Here is a tiny trained network, its code and every weight. The questions are about switching its units off for an input and a target symbol, where a switched-off unit gives its printed mean instead of its output.

import numpy as np


def w(rows, s, z=0):
    codes = np.array(rows[::2]) - 128.0
    scale = np.full(codes.shape[1], s)
    scale[-1] = z or s
    return codes * scale


def f(y):
    return np.maximum(y, 0)


def softmax(a):
    e = np.exp(a - a.max(-1, keepdims=True))
    return e / e.sum(-1, keepdims=True)


def log_softmax(a):
    a = a - a.max(-1, keepdims=True)
    return a - np.log(np.exp(a).sum(-1, keepdims=True))


def net(x, mask):
    ids = ['ΓΘΛΣΩαβδεζημξπτφ'.index(c) for c in x.split()]
    T = len(ids)
    res = E[ids] + P[:T]
    r = res
    for j in range(3):
        rows = slice(2 * j, 2 * j + 2)
        q, k, v = (r @ M[0][rows].T for M in (Q, K, V))
        z = softmax(np.where(np.tri(T) > 0, q @ k.T / 2**0.5, -1e9)) @ v
        o = O[0][rows]
        res = res + np.where(mask[j], z, o[:, -1]) @ o[:, :-1]
    y = f(res @ A[0][:, :-1].T + A[0][:, -1])
    res = res + np.where(mask[3:11], y, B[0][:, -1]) @ B[0][:, :-1]
    return log_softmax(res[-1] @ U[:, :-1].T + U[:, -1])


Q, K, V, O, A, B = {}, {}, {}, {}, {}, {}
E = w([
[66,155,229,85],'Γ',
[94,57,190,103],'Θ',
[120,52,125,213],'Λ',
[147,206,119,56],'Σ',
[42,198,141,69],'Ω',
[51,139,74,168],'α',
[33,110,138,52],'β',
[44,147,163,57],'δ',
[119,65,174,208],'ε',
[74,161,113,165],'ζ',
[28,187,165,136],'η',
[152,180,210,179],'μ',
[75,249,53,68],'ξ',
[179,141,133,201],'π',
[92,57,24,113],'τ',
[119,244,81,180],'φ',
],0.014)
P = w([
[8,159,148,165],'0',
[96,170,140,115],'1',
[98,163,141,125],'2',
[95,156,144,121],'3',
[98,158,135,122],'4',
[97,154,138,122],'5',
[93,146,137,126],'6',
[89,150,141,122],'7',
[86,147,138,119],'8',
[94,148,143,129],'9',
],0.014)
Q[0] = w([
[120,93,136,122],'H1',
[2,169,165,176],'H1',
[174,114,128,108],'H2',
[59,180,131,93],'H2',
[133,105,111,120],'H3',
[143,104,104,135],'H3',
],0.021)
K[0] = w([
[126,119,109,113],'H1',
[4,139,139,218],'H1',
[173,166,170,63],'H2',
[46,139,118,168],'H2',
[191,135,150,158],'H3',
[252,111,210,41],'H3',
],0.013)
V[0] = w([
[178,164,231,140],'H1',
[167,252,113,185],'H1',
[46,131,156,115],'H2',
[148,81,104,187],'H2',
[111,118,111,171],'H3',
[74,73,171,205],'H3',
],0.011)
O[0] = w([
[177,120,186,1,126],'H1',
[233,137,66,130,194],'H1',
[154,113,240,197,247],'H2',
[74,83,52,119,93],'H2',
[162,48,18,224,158],'H3',
[143,41,144,88,194],'H3',
],0.0078,0.014)
A[0] = w([
[80,147,119,65,155],'N1',
[87,122,208,117,149],'N2',
[100,2,145,69,69],'N3',
[149,188,151,81,133],'N4',
[111,155,148,213,90],'N5',
[225,61,138,190,187],'N6',
[115,78,79,124,255],'N7',
[199,84,224,129,158],'N8',
],0.0084,0.0056)
B[0] = w([
[34,113,187,254,133],'N1',
[191,143,162,164,200],'N2',
[40,122,181,93,145],'N3',
[83,141,154,108,157],'N4',
[218,113,122,152,201],'N5',
[97,107,5,38,240],'N6',
[42,248,175,124,153],'N7',
[114,122,97,52,254],'N8',
],0.0055,0.013)
U = w([
[149,122,198,118,26],'Γ',
[118,76,151,92,112],'Θ',
[115,57,115,120,118],'Λ',
[108,191,137,14,252],'Σ',
[84,164,194,125,56],'Ω',
[95,132,133,156,183],'α',
[101,141,195,94,123],'β',
[78,134,169,99,115],'δ',
[139,24,116,163,112],'ε',
[148,127,166,133,59],'ζ',
[158,116,205,169,60],'η',
[244,35,182,136,131],'μ',
[83,254,150,114,89],'ξ',
[162,142,54,92,129],'π',
[41,144,123,111,141],'τ',
[171,200,142,155,125],'φ',
],0.0089,0.0048)

Each question gives the input, a string of symbols that net reads in full, and the target symbol t.
The units are the heads (2 rows each of Q, K, V and O) and the neurons (one row each of A and B). Each row of codes is followed by its name. A weight is (code - 128) times the scale printed after its matrix; where a second scale follows, it is the last column's (O, A, B and U).
mask holds one flag per unit, heads first, then neurons. A switched-off unit (its flag False) gives its mean, the last column of its rows in O or B, instead of its output. The means were averaged over made-up inputs and are rounded, as every weight is.
A unit's drop is (log p(t) with every unit on - log p(t) with that unit switched off) / (log p(t) with every unit on - log p(t) with every unit switched off).
The circuit of an input: a set's keep is (log p(t) with only the set's units on - log p(t) with every unit switched off) / (log p(t) with every unit on - log p(t) with every unit switched off). Starting from all 11 units, units are removed one at a time, each time the one whose removal leaves the highest keep (on an exact tie, the one counted first), for as long as the keep stays at least 0.8.
units of the circuit, in order: the units of the circuit, biggest drop first
unit that matters most: the unit with the biggest drop
top k neurons: the k neurons with the biggest drops, biggest first
heads that matter: for each layer, one digit per head in row order, 1 if its drop is at least 0.15 and else 0, layers parted by /
drop when u is switched off: that unit's drop, to one decimal
input φ μ β μ φ μ α Ω ζ, target π: units of the circuit, in order : H1; N6
input η α Θ φ, target μ: top 2 neurons : N5; N7
input φ η μ α Θ Λ φ μ, target π: unit that matters most : H1
input ξ β μ β Λ ζ μ φ, target φ: heads that matter : 101
input η μ μ μ α ξ Σ τ Γ, target μ: units of the circuit, in order : H2; H3
input ξ μ μ η, target φ: heads that matter : 101
input φ μ ξ ζ Ω ζ π, target π: heads that matter : 100
input τ τ α, target α: heads that matter : 100
input μ μ φ φ, target Σ: heads that matter : 100
input Λ Λ μ β, target τ: units of the circuit, in order : H2; H1
input φ μ η Σ τ Λ, target π: heads that matter : 100
input μ μ φ Λ μ μ Θ δ μ Γ, target Σ: top 3 neurons : N8; N5; N4
input π β ξ, target ξ: units of the circuit, in order : H3; N6
input φ τ ε α, target π: units of the circuit, in order : H1; N6
input μ μ η δ μ, target Σ: units of the circuit, in order : H1; N8; N6
input μ β φ φ, target Σ: units of the circuit, in order : H1; N5
input β φ τ ξ μ φ, target η: heads that matter : 110
input δ β β π ξ μ η, target η: units of the circuit, in order : H1; H2; N6; N2
input α β α α ε, target ε: units of the circuit, in order : H1; N6
input β Θ ζ, target η: units of the circuit, in order : H1; H2; N2; N5
input μ μ δ ζ, target Σ: top neuron : N5
input β α α η μ α φ η π Γ, target η: drop when N8 is switched off : -0.1
